Here is a tiny trained network, its code and every weight. The questions are about switching its units off for an input and a target symbol, where a switched-off unit gives its printed mean instead of its output.

import numpy as np


def w(rows, s, z=0):
    codes = np.array(rows[::2]) - 128.0
    scale = np.full(codes.shape[1], s)
    scale[-1] = z or s
    return codes * scale


def f(y):
    return np.maximum(y, 0)


def softmax(a):
    e = np.exp(a - a.max(-1, keepdims=True))
    return e / e.sum(-1, keepdims=True)


def log_softmax(a):
    a = a - a.max(-1, keepdims=True)
    return a - np.log(np.exp(a).sum(-1, keepdims=True))


def net(x, mask):
    ids = ['ΓΠΣδζηλφψ'.index(c) for c in x.split()]
    T = len(ids)
    res = E[ids] + P[:T]
    r = res
    for j in range(3):
        rows = slice(2 * j, 2 * j + 2)
        q, k, v = (r @ M[0][rows].T for M in (Q, K, V))
        z = softmax(np.where(np.tri(T) > 0, q @ k.T / 2**0.5, -1e9)) @ v
        o = O[0][rows]
        res = res + np.where(mask[j], z, o[:, -1]) @ o[:, :-1]
    y = f(res @ A[0][:, :-1].T + A[0][:, -1])
    res = res + np.where(mask[3:15], y, B[0][:, -1]) @ B[0][:, :-1]
    return log_softmax(res[-1] @ U[:, :-1].T + U[:, -1])


Q, K, V, O, A, B = {}, {}, {}, {}, {}, {}
E = w([
[156,207,58],'Γ',
[132,132,98],'Π',
[41,2,110],'Σ',
[158,141,112],'δ',
[211,205,145],'ζ',
[154,126,112],'η',
[162,131,125],'λ',
[150,133,96],'φ',
[133,53,153],'ψ',
],0.0094)
P = w([
[164,152,29],'0',
[24,245,116],'1',
[155,101,113],'2',
[44,205,188],'3',
[169,71,162],'4',
[69,162,210],'5',
[204,64,212],'6',
[60,98,185],'7',
[160,62,163],'8',
[98,142,150],'9',
],0.012)
Q[0] = w([
[203,147,90],'h1',
[150,113,2],'h1',
[189,148,172],'h2',
[107,102,112],'h2',
[232,100,69],'h3',
[119,213,190],'h3',
],0.0096)
K[0] = w([
[73,150,129],'h1',
[95,220,94],'h1',
[193,145,216],'h2',
[118,69,142],'h2',
[11,143,41],'h3',
[161,149,183],'h3',
],0.012)
V[0] = w([
[96,85,221],'h1',
[67,33,220],'h1',
[90,158,87],'h2',
[134,205,215],'h2',
[74,187,111],'h3',
[255,61,177],'h3',
],0.0091)
O[0] = w([
[84,100,116,133],'h1',
[82,127,43,216],'h1',
[136,192,162,177],'h2',
[109,114,117,4],'h2',
[91,42,112,142],'h3',
[171,247,200,41],'h3',
],0.011,0.0031)
A[0] = w([
[187,169,159,23],'n1',
[20,139,106,142],'n2',
[129,184,157,101],'n3',
[228,151,119,141],'n4',
[159,245,46,212],'n5',
[67,18,104,2],'n6',
[151,158,124,105],'n7',
[171,139,43,130],'n8',
[145,105,138,145],'n9',
[129,108,52,178],'n10',
[178,69,115,25],'n11',
[139,167,194,128],'n12',
],0.012,0.0046)
B[0] = w([
[79,123,164,139],'n1',
[107,118,95,200],'n2',
[118,166,144,153],'n3',
[98,95,106,144],'n4',
[46,116,143,168],'n5',
[141,168,112,247],'n6',
[61,77,175,135],'n7',
[189,64,254,149],'n8',
[123,140,128,149],'n9',
[141,114,163,193],'n10',
[176,181,146,168],'n11',
[168,140,146,159],'n12',
],0.0094,0.013)
U = w([
[183,1,243,176],'Γ',
[183,138,116,254],'Π',
[56,72,31,167],'Σ',
[167,189,134,81],'δ',
[136,143,192,2],'ζ',
[166,194,132,84],'η',
[151,175,160,78],'λ',
[161,177,121,64],'φ',
[104,204,117,89],'ψ',
],0.008,0.0064)

Each question gives the input, a string of symbols that net reads in full, and the target symbol t.
The units are the heads (2 rows each of Q, K, V and O) and the neurons (one row each of A and B). Each row of codes is followed by its name. A weight is (code - 128) times the scale printed after its matrix; where a second scale follows, it is the last column's (O, A, B and U).
mask holds one flag per unit, heads first, then neurons. A switched-off unit (its flag False) gives its mean, the last column of its rows in O or B, instead of its output. The means were averaged over made-up inputs and are rounded, as every weight is.
A unit's drop is (log p(t) with every unit on - log p(t) with that unit switched off) / (log p(t) with every unit on - log p(t) with every unit switched off).
The circuit of an input: a set's keep is (log p(t) with only the set's units on - log p(t) with every unit switched off) / (log p(t) with every unit on - log p(t) with every unit switched off). Starting from the 12 units with the biggest drops (on a tie, the unit counted first), units are removed one at a time, each time the one whose removal leaves the highest keep (on an exact tie, the one counted first), for as long as the keep stays at least 0.8.
units of the circuit, in order: the units of the circuit, biggest drop first
unit that matters most: the unit with the biggest drop
k most important neurons: the k neurons with the biggest drops, biggest first
which heads matter: for each layer, one digit per head in row order, 1 if its drop is at least 0.15 and else 0, layers parted by /
drop of u: that unit's drop, to one decimal
input ψ Π Σ Γ, target Σ: which heads matter	001
input ζ ζ Σ δ φ δ Γ, target Γ: unit that matters most	n6
input λ ψ Σ Σ δ Σ ψ φ, target ψ: units of the circuit, in order	h3, h1, n5
input Σ Σ ψ Π ζ, target Γ: units of the circuit, in order	n8, h3
input φ Σ Σ ψ ψ Π, target ψ: units of the circuit, in order	h3, h1, n5
input Γ Π Σ Π, target Σ: which heads matter	001
input Π Σ ψ ψ Σ Σ φ ψ Γ, target Γ: which heads matter	000
input Σ ψ Π, target Γ: which heads matter	000
input Σ Γ Π ψ ψ Σ ψ ψ, target ψ: units of the circuit, in order	h3, h1
input Σ ψ Σ Σ Σ λ, target Σ: units of the circuit, in order	h1, n2
input Γ Σ ψ Σ, target ψ: units of the circuit, in order	h3, n5, n8
input Σ ψ λ ψ λ Π Σ, target Σ: 2 most important neurons	n8, n12
input ψ Σ Π, target Γ: 2 most important neurons	n8, n10
input Σ ψ Σ ζ ψ φ Σ Π, target Σ: unit that matters most	h1
input Π Σ Π ψ Π Σ Σ ζ, target Σ: drop of h2	0.1
input Σ λ ψ Γ Σ λ ψ λ, target ψ: drop of h1	0.4
input Σ Σ φ δ Σ δ, target Σ: drop of n5	0.0
input Γ ψ Σ ψ Σ Σ Σ ψ ψ, target Σ: drop of h1	1.0
